Below are the code and all the weights of a small trained network. Each question names an input and a class and asks about switching units off, where a switched-off unit gives its printed mean instead of its output.

import numpy as np


def w(rows, s, z=0):
    codes = np.array(rows[::2]) - 128.0
    scale = np.full(codes.shape[1], s)
    scale[-1] = z or s
    return codes * scale


def f(y):
    return y / 2 * (1 + np.tanh(0.7978845608 * (y + 0.044715 * y**3)))


def log_softmax(a):
    a = a - a.max(-1, keepdims=True)
    return a - np.log(np.exp(a).sum(-1, keepdims=True))


def net(x, mask):
    res = np.array(x, float).reshape(1, 3) / 4 @ E
    y = f(res @ A[0][:, :-1].T + A[0][:, -1])
    res = res + np.where(mask, y, B[0][:, -1]) @ B[0][:, :-1]
    return log_softmax(res[-1] @ U[:, :-1].T + U[:, -1])


A, B = {}, {}
E = w([
[69,106,240,224,28,69,54],'x0',
[254,62,133,108,94,105,30],'x1',
[231,228,224,214,140,46,117],'x2',
],0.0095)
A[0] = w([
[86,80,106,176,94,134,75,190],'neuron 0',
[55,73,187,126,60,182,64,251],'neuron 1',
[73,58,54,105,139,137,143,211],'neuron 2',
[199,213,144,101,143,72,162,251],'neuron 3',
[48,170,203,162,110,140,146,215],'neuron 4',
[58,148,87,125,247,144,191,208],'neuron 5',
[209,77,80,176,88,101,93,187],'neuron 6',
[254,147,61,78,148,178,170,254],'neuron 7',
[85,22,82,154,79,173,144,245],'neuron 8',
[101,97,96,60,208,118,114,103],'neuron 9',
[148,76,134,116,111,183,168,16],'neuron 10',
[171,81,167,168,97,80,49,253],'neuron 11',
],0.0083,0.0032)
B[0] = w([
[166,89,131,81,53,38,132,179],'neuron 0',
[148,138,109,89,29,26,123,225],'neuron 1',
[72,38,100,111,111,127,45,222],'neuron 2',
[132,190,111,204,250,139,124,223],'neuron 3',
[110,173,148,197,54,76,228,230],'neuron 4',
[67,108,37,205,171,205,112,246],'neuron 5',
[178,103,123,118,167,40,86,183],'neuron 6',
[172,181,107,95,200,213,19,244],'neuron 7',
[84,80,113,108,52,99,53,218],'neuron 8',
[94,77,83,75,135,205,23,182],'neuron 9',
[174,70,131,123,139,183,107,139],'neuron 10',
[215,253,179,31,91,47,97,227],'neuron 11',
],0.0064,0.011)
U = w([
[94,223,231,239,68,89,167,79],'0',
[184,206,160,151,220,125,87,254],'1',
[71,81,133,183,103,167,136,6],'2',
[36,224,93,228,123,121,206,143],'3',
[100,148,202,101,121,145,168,2],'4',
[117,134,169,94,1,19,124,196],'5',
[99,87,120,66,167,207,109,160],'6',
[93,73,134,70,87,88,94,113],'7',
],0.0076,0.0032)

Each question gives the input, the list of numbers given to net, and the class t.
The units are the neurons (one row each of A and B). Each row of codes is followed by its name. A weight is (code - 128) times the scale printed after its matrix; where a second scale follows, it is the last column's (A, B and U).
mask holds one flag per neuron, in row order. A switched-off neuron (its flag False) gives its mean, the last column of its row in B, instead of its output. The means were averaged over made-up inputs and are rounded, as every weight is.
A unit's drop is (log p(t) with every unit on - log p(t) with that unit switched off) / (log p(t) with every unit on - log p(t) with every unit switched off).
The circuit of an input: a set's keep is (log p(t) with only the set's units on - log p(t) with every unit switched off) / (log p(t) with every unit on - log p(t) with every unit switched off). Starting from all 12 units, units are removed one at a time, each time the one whose removal leaves the highest keep (on an exact tie, the one counted first), for as long as the keep stays at least 0.8.
units of the circuit, in order: the units of the circuit, biggest drop first
unit that matters most: the unit with the biggest drop
top k neurons: the k neurons with the biggest drops, biggest first
drop when u is switched off: that unit's drop, to one decimal
input [-5,-7,8], class 3: top 2 neurons : [neuron 5; neuron 11]
input [-3,-5,8], class 3: units of the circuit, in order : [neuron 11; neuron 6; neuron 5]
input [-4,-2,1], class 6: units of the circuit, in order : [neuron 11; neuron 4]
input [-1,-2,0], class 3: unit that matters most : neuron 7
input [-1,-2,1], class 3: units of the circuit, in order : [neuron 11; neuron 7; neuron 2]
input [4,-5,-4], class 5: units of the circuit, in order : [neuron 1; neuron 3]
input [3,-6,-8], class 7: top 2 neurons : [neuron 2; neuron 5]
input [0,-7,8], class 3: top 2 neurons : [neuron 11; neuron 3]
input [-6,-6,0], class 6: drop when neuron 9 is switched off : 0.1
input [5,-5,-8], class 5: drop when neuron 9 is switched off : 0.0
input [1,-2,1], class 0: drop when neuron 7 is switched off : 0.2
input [2,1,-4], class 5: drop when neuron 1 is switched off : 0.2
